Here is a tiny trained network, its code and every weight. The questions are about switching its units off for an input and a class, where a switched-off unit gives its printed mean instead of its output.

import numpy as np


def w(rows, s, z=0):
    codes = np.array(rows[::2]) - 128.0
    scale = np.full(codes.shape[1], s)
    scale[-1] = z or s
    return codes * scale


def norm(h):
    return h / np.sqrt((h * h).mean(-1, keepdims=True) + 1e-5)


def f(y):
    return np.maximum(y, 0)


def log_softmax(a):
    a = a - a.max(-1, keepdims=True)
    return a - np.log(np.exp(a).sum(-1, keepdims=True))


def net(x, mask):
    res = np.array(x, float).reshape(1, 2) / 4 @ E
    u = 0
    for l in range(3):
        y = f(norm(res) @ A[l][:, :-1].T + A[l][:, -1])
        res = res + np.where(mask[u : u + 9], y, B[l][:, -1]) @ B[l][:, :-1]
        u += 9
    return log_softmax(norm(res)[-1] @ U[:, :-1].T + U[:, -1])


A, B = {}, {}
E = w([
[106,104,65,174,248,148],'x0',
[37,84,119,75,123,90],'x1',
],0.018)
A[0] = w([
[153,142,199,82,83,102,138],'L0N1',
[155,142,100,112,74,89,54],'L0N2',
[37,55,195,136,117,88,104],'L0N3',
[162,228,205,254,86,79,165],'L0N4',
[123,193,131,107,142,170,2],'L0N5',
[196,131,51,121,179,190,43],'L0N6',
[121,57,110,128,99,206,36],'L0N7',
[167,121,45,82,222,128,42],'L0N8',
[82,154,151,89,162,92,44],'L0N9',
],0.0077,0.0048)
B[0] = w([
[132,120,151,102,254,122,226],'L0N1',
[146,129,161,109,213,113,152],'L0N2',
[103,140,32,163,73,226,207],'L0N3',
[46,108,70,127,105,173,253],'L0N4',
[142,85,74,116,86,179,128],'L0N5',
[72,108,136,96,85,90,193],'L0N6',
[94,137,154,131,111,159,128],'L0N7',
[130,165,173,66,185,156,200],'L0N8',
[134,95,84,148,80,161,145],'L0N9',
],0.0087,0.0061)
A[1] = w([
[138,104,122,130,135,111,59],'L1N1',
[247,173,128,250,89,140,39],'L1N2',
[190,121,200,107,61,97,109],'L1N3',
[122,170,119,112,46,148,118],'L1N4',
[117,120,95,91,178,171,152],'L1N5',
[195,125,144,169,115,151,3],'L1N6',
[160,174,182,102,79,85,52],'L1N7',
[160,155,120,143,114,132,44],'L1N8',
[142,59,81,168,124,126,111],'L1N9',
],0.014,0.0044)
B[1] = w([
[144,82,116,159,153,121,128],'L1N1',
[8,107,35,176,44,153,216],'L1N2',
[159,110,211,109,194,144,197],'L1N3',
[153,133,175,103,156,133,215],'L1N4',
[172,146,154,128,88,126,255],'L1N5',
[96,116,111,139,116,142,157],'L1N6',
[168,142,175,109,190,71,181],'L1N7',
[109,89,126,164,124,113,144],'L1N8',
[155,142,182,133,125,97,169],'L1N9',
],0.014,0.009)
A[2] = w([
[154,147,112,242,150,140,181],'L2N1',
[139,102,43,200,244,96,167],'L2N2',
[25,64,79,82,76,52,2],'L2N3',
[202,189,184,80,118,101,48],'L2N4',
[145,166,159,136,72,69,66],'L2N5',
[96,140,132,102,91,85,41],'L2N6',
[24,71,126,85,72,38,45],'L2N7',
[147,140,209,101,76,187,110],'L2N8',
[146,179,128,129,89,184,75],'L2N9',
],0.011,0.0047)
B[2] = w([
[55,78,158,53,113,123,215],'L2N1',
[229,169,251,75,110,59,255],'L2N2',
[74,105,62,164,38,218,205],'L2N3',
[136,97,67,190,147,115,215],'L2N4',
[113,114,105,124,180,107,141],'L2N5',
[92,174,159,218,146,169,142],'L2N6',
[81,164,127,254,72,226,203],'L2N7',
[165,147,67,131,180,84,236],'L2N8',
[126,96,56,123,131,102,168],'L2N9',
],0.0098,0.0076)
U = w([
[172,132,250,94,199,108,126],'0',
[56,125,106,137,54,182,253],'1',
[189,129,29,146,173,91,35],'2',
],0.021,0.0028)

Each question gives the input, the list of numbers given to net, and the class t.
The units are the neurons (one row each of A and B). Each row of codes is followed by its name. A weight is (code - 128) times the scale printed after its matrix; where a second scale follows, it is the last column's (A, B and U).
mask holds one flag per neuron, layer by layer. A switched-off neuron (its flag False) gives its mean, the last column of its row in B, instead of its output. The means were averaged over made-up inputs and are rounded, as every weight is.
A unit's drop is (log p(t) with every unit on - log p(t) with that unit switched off) / (log p(t) with every unit on - log p(t) with every unit switched off).
most important unit: the unit with the biggest drop
top k neurons: the k neurons with the biggest drops, biggest first
k most important neurons of layer l: the k neurons of layer l with the biggest drops, biggest first
drop when u is switched off: that unit's drop, to one decimal
input [6,-6], class 0: most important unit	L2N2
input [-4,4], class 0: 2 most important neurons of layer 0	[L0N4 L0N6]
input [-5,5], class 0: top 3 neurons	[L0N4 L1N2 L1N4]
input [0,3], class 2: top 2 neurons	[L1N2 L0N3]
input [-5,-6], class 1: top 2 neurons	[L1N2 L0N6]
input [6,-7], class 1: top 3 neurons	[L1N2 L0N1 L1N7]
input [1,3], class 2: 3 most important neurons of layer 1	[L1N2 L1N9 L1N5]
input [6,6], class 0: top 4 neurons	[L1N2 L2N2 L0N4 L0N6]
input [2,2], class 2: top 2 neurons	[L1N2 L1N5]
input [0,-3], class 2: top 2 neurons	[L0N4 L1N2]
input [4,4], class 0: top 3 neurons	[L1N2 L0N4 L0N6]
input [6,-8], class 1: top 2 neurons	[L1N2 L0N1]
input [2,-4], class 1: drop when L0N1 is switched off	2.9
input [-5,-7], class 1: drop when L1N2 is switched off	8.6
input [5,4], class 0: top neuron	[L1N2]
input [-2,2], class 2: drop when L1N2 is switched off	0.6
input [0,2], class 2: drop when L1N2 is switched off	0.6
